Below are the code and all the weights of a small trained network. Each question names an input and a target symbol and asks about switching units off, where a switched-off unit gives its printed mean instead of its output.

import numpy as np


def w(rows, s, z=0):
    codes = np.array(rows[::2]) - 128.0
    scale = np.full(codes.shape[1], s)
    scale[-1] = z or s
    return codes * scale


def f(y):
    return y / 2 * (1 + np.tanh(0.7978845608 * (y + 0.044715 * y**3)))


def softmax(a):
    e = np.exp(a - a.max(-1, keepdims=True))
    return e / e.sum(-1, keepdims=True)


def log_softmax(a):
    a = a - a.max(-1, keepdims=True)
    return a - np.log(np.exp(a).sum(-1, keepdims=True))


def net(x, mask):
    ids = ['ΓΦαβεζθπ'.index(c) for c in x.split()]
    T = len(ids)
    res = E[ids] + P[:T]
    r = res
    for j in range(3):
        rows = slice(4 * j, 4 * j + 4)
        q, k, v = (r @ M[0][rows].T for M in (Q, K, V))
        z = softmax(np.where(np.tri(T) > 0, q @ k.T / 4**0.5, -1e9)) @ v
        o = O[0][rows]
        res = res + np.where(mask[j], z, o[:, -1]) @ o[:, :-1]
    y = f(res @ A[0][:, :-1].T + A[0][:, -1])
    res = res + np.where(mask[3:11], y, B[0][:, -1]) @ B[0][:, :-1]
    return log_softmax(res[-1] @ U[:, :-1].T + U[:, -1])


Q, K, V, O, A, B = {}, {}, {}, {}, {}, {}
E = w([
[121,108,221,157],'Γ',
[141,80,70,180],'Φ',
[180,108,157,143],'α',
[81,35,173,202],'β',
[50,108,107,191],'ε',
[133,232,141,160],'ζ',
[2,197,242,162],'θ',
[76,186,46,209],'π',
],0.0042)
P = w([
[139,131,146,212],'0',
[110,125,130,153],'1',
[74,112,111,102],'2',
[143,70,145,142],'3',
[86,148,113,191],'4',
[48,137,91,110],'5',
[187,246,96,156],'6',
],0.011)
Q[0] = w([
[206,188,145,56],'h0',
[71,126,81,6],'h0',
[102,71,154,147],'h0',
[28,51,104,95],'h0',
[127,119,66,145],'h1',
[74,125,127,161],'h1',
[201,73,157,189],'h1',
[143,154,161,105],'h1',
[201,174,116,146],'h2',
[159,102,182,183],'h2',
[135,144,123,13],'h2',
[48,112,93,98],'h2',
],0.026)
K[0] = w([
[86,51,134,34],'h0',
[53,178,66,22],'h0',
[93,158,137,195],'h0',
[71,225,85,145],'h0',
[115,145,62,132],'h1',
[60,138,126,138],'h1',
[195,143,150,251],'h1',
[163,139,162,104],'h1',
[136,207,102,100],'h2',
[112,170,141,206],'h2',
[62,90,107,24],'h2',
[154,45,140,106],'h2',
],0.026)
V[0] = w([
[33,156,158,176],'h0',
[125,2,228,101],'h0',
[24,68,124,140],'h0',
[155,28,13,169],'h0',
[150,168,135,180],'h1',
[114,129,109,128],'h1',
[147,71,147,73],'h1',
[82,129,118,101],'h1',
[123,163,162,162],'h2',
[150,33,138,91],'h2',
[83,100,179,97],'h2',
[69,180,88,87],'h2',
],0.017)
O[0] = w([
[74,161,49,184,254],'h0',
[154,7,49,120,130],'h0',
[39,101,70,117,205],'h0',
[55,43,227,143,216],'h0',
[105,168,131,164,182],'h1',
[149,134,137,124,143],'h1',
[108,80,98,89,35],'h1',
[166,103,147,114,125],'h1',
[161,143,136,159,199],'h2',
[123,50,111,79,56],'h2',
[120,90,81,150,60],'h2',
[63,184,101,149,33],'h2',
],0.019,0.0065)
A[0] = w([
[152,66,138,46,180],'n0',
[168,199,135,109,253],'n1',
[140,106,112,174,82],'n2',
[154,167,165,129,76],'n3',
[224,137,121,152,165],'n4',
[125,89,206,127,98],'n5',
[167,78,100,96,88],'n6',
[251,99,177,123,132],'n7',
],0.013,0.0033)
B[0] = w([
[254,126,123,175,142],'n0',
[84,113,110,26,204],'n1',
[76,127,119,104,205],'n2',
[171,87,118,113,206],'n3',
[203,91,128,219,195],'n4',
[202,167,91,81,254],'n5',
[163,194,168,168,128],'n6',
[64,130,238,77,163],'n7',
],0.021,0.009)
U = w([
[178,64,95,205,84],'Γ',
[206,250,137,139,198],'Φ',
[132,86,216,127,134],'α',
[70,1,114,111,192],'β',
[72,236,183,200,132],'ε',
[167,37,84,84,125],'ζ',
[118,165,31,132,5],'θ',
[82,159,147,52,109],'π',
],0.0041,0.0025)

Each question gives the input, a string of symbols that net reads in full, and the target symbol t.
The units are the heads (4 rows each of Q, K, V and O) and the neurons (one row each of A and B). Each row of codes is followed by its name. A weight is (code - 128) times the scale printed after its matrix; where a second scale follows, it is the last column's (O, A, B and U).
mask holds one flag per unit, heads first, then neurons. A switched-off unit (its flag False) gives its mean, the last column of its rows in O or B, instead of its output. The means were averaged over made-up inputs and are rounded, as every weight is.
A unit's drop is (log p(t) with every unit on - log p(t) with that unit switched off) / (log p(t) with every unit on - log p(t) with every unit switched off).
The circuit of an input: a set's keep is (log p(t) with only the set's units on - log p(t) with every unit switched off) / (log p(t) with every unit on - log p(t) with every unit switched off). Starting from all 11 units, units are removed one at a time, each time the one whose removal leaves the highest keep (on an exact tie, the one counted first), for as long as the keep stays at least 0.8.
circuit, biggest first: the units of the circuit, biggest drop first
unit that matters most: the unit with the biggest drop
top k neurons: the k neurons with the biggest drops, biggest first
heads that matter: for each layer, one digit per head in row order, 1 if its drop is at least 0.15 and else 0, layers parted by /
input Φ Φ Γ Φ ζ α, target π: circuit, biggest first : (h0; n1)
input β ε ε ε ε, target β: circuit, biggest first : (h0; n5)
input θ Φ Γ ε, target θ: heads that matter : 100
input ε ζ Φ Φ ζ, target ε: top neuron : (n5)
input Φ α ε ζ ζ Φ, target π: heads that matter : 100
input θ Φ Φ Φ, target θ: circuit, biggest first : (h0; n1)
input Φ Φ Φ β Φ ζ ε, target β: heads that matter : 101
input Φ ζ ε ε ε, target Φ: circuit, biggest first : (h0; n5; n1; h2)
input ε Φ ε ε ε, target ε: heads that matter : 100
input α ε Γ, target β: circuit, biggest first : (n5; h2)
input Φ Φ ζ β, target Φ: circuit, biggest first : (n5; h0)
input α Φ θ α θ, target α: top 2 neurons : (n7; n4)
input Φ Γ ζ Γ α ε Φ, target Γ: circuit, biggest first : (h0; n4)
input ε ε Γ α, target ε: circuit, biggest first : (h0; n5; h1; n3)
input Φ Φ θ β π, target Φ: unit that matters most : h0
input α Φ α π, target α: heads that matter : 101
input Φ Φ Φ Γ Γ π, target ε: top 3 neurons : (n1; n5; n3)
input Γ α Φ ε, target Γ: heads that matter : 111
input Φ ζ ζ π Φ Φ, target ε: circuit, biggest first : (h0; n5)
input α ε α, target β: unit that matters most : n5
input α Φ Γ Φ ε, target α: circuit, biggest first : (h0; n7; h2; h1)
input Φ Φ α, target Γ: circuit, biggest first : (h1; h0; n0; n1)
input β Γ ε ζ β ε ε, target ζ: top 2 neurons : (n1; n3)
input Φ α Γ α θ, target Φ: circuit, biggest first : (h0; n5; n1; h2)
input Γ Φ Φ Φ ε, target Γ: heads that matter : 101
input θ α α Φ α, target θ: heads that matter : 100
input Φ β Φ Γ, target Φ: heads that matter : 110
input β α π π, target β: unit that matters most : h0
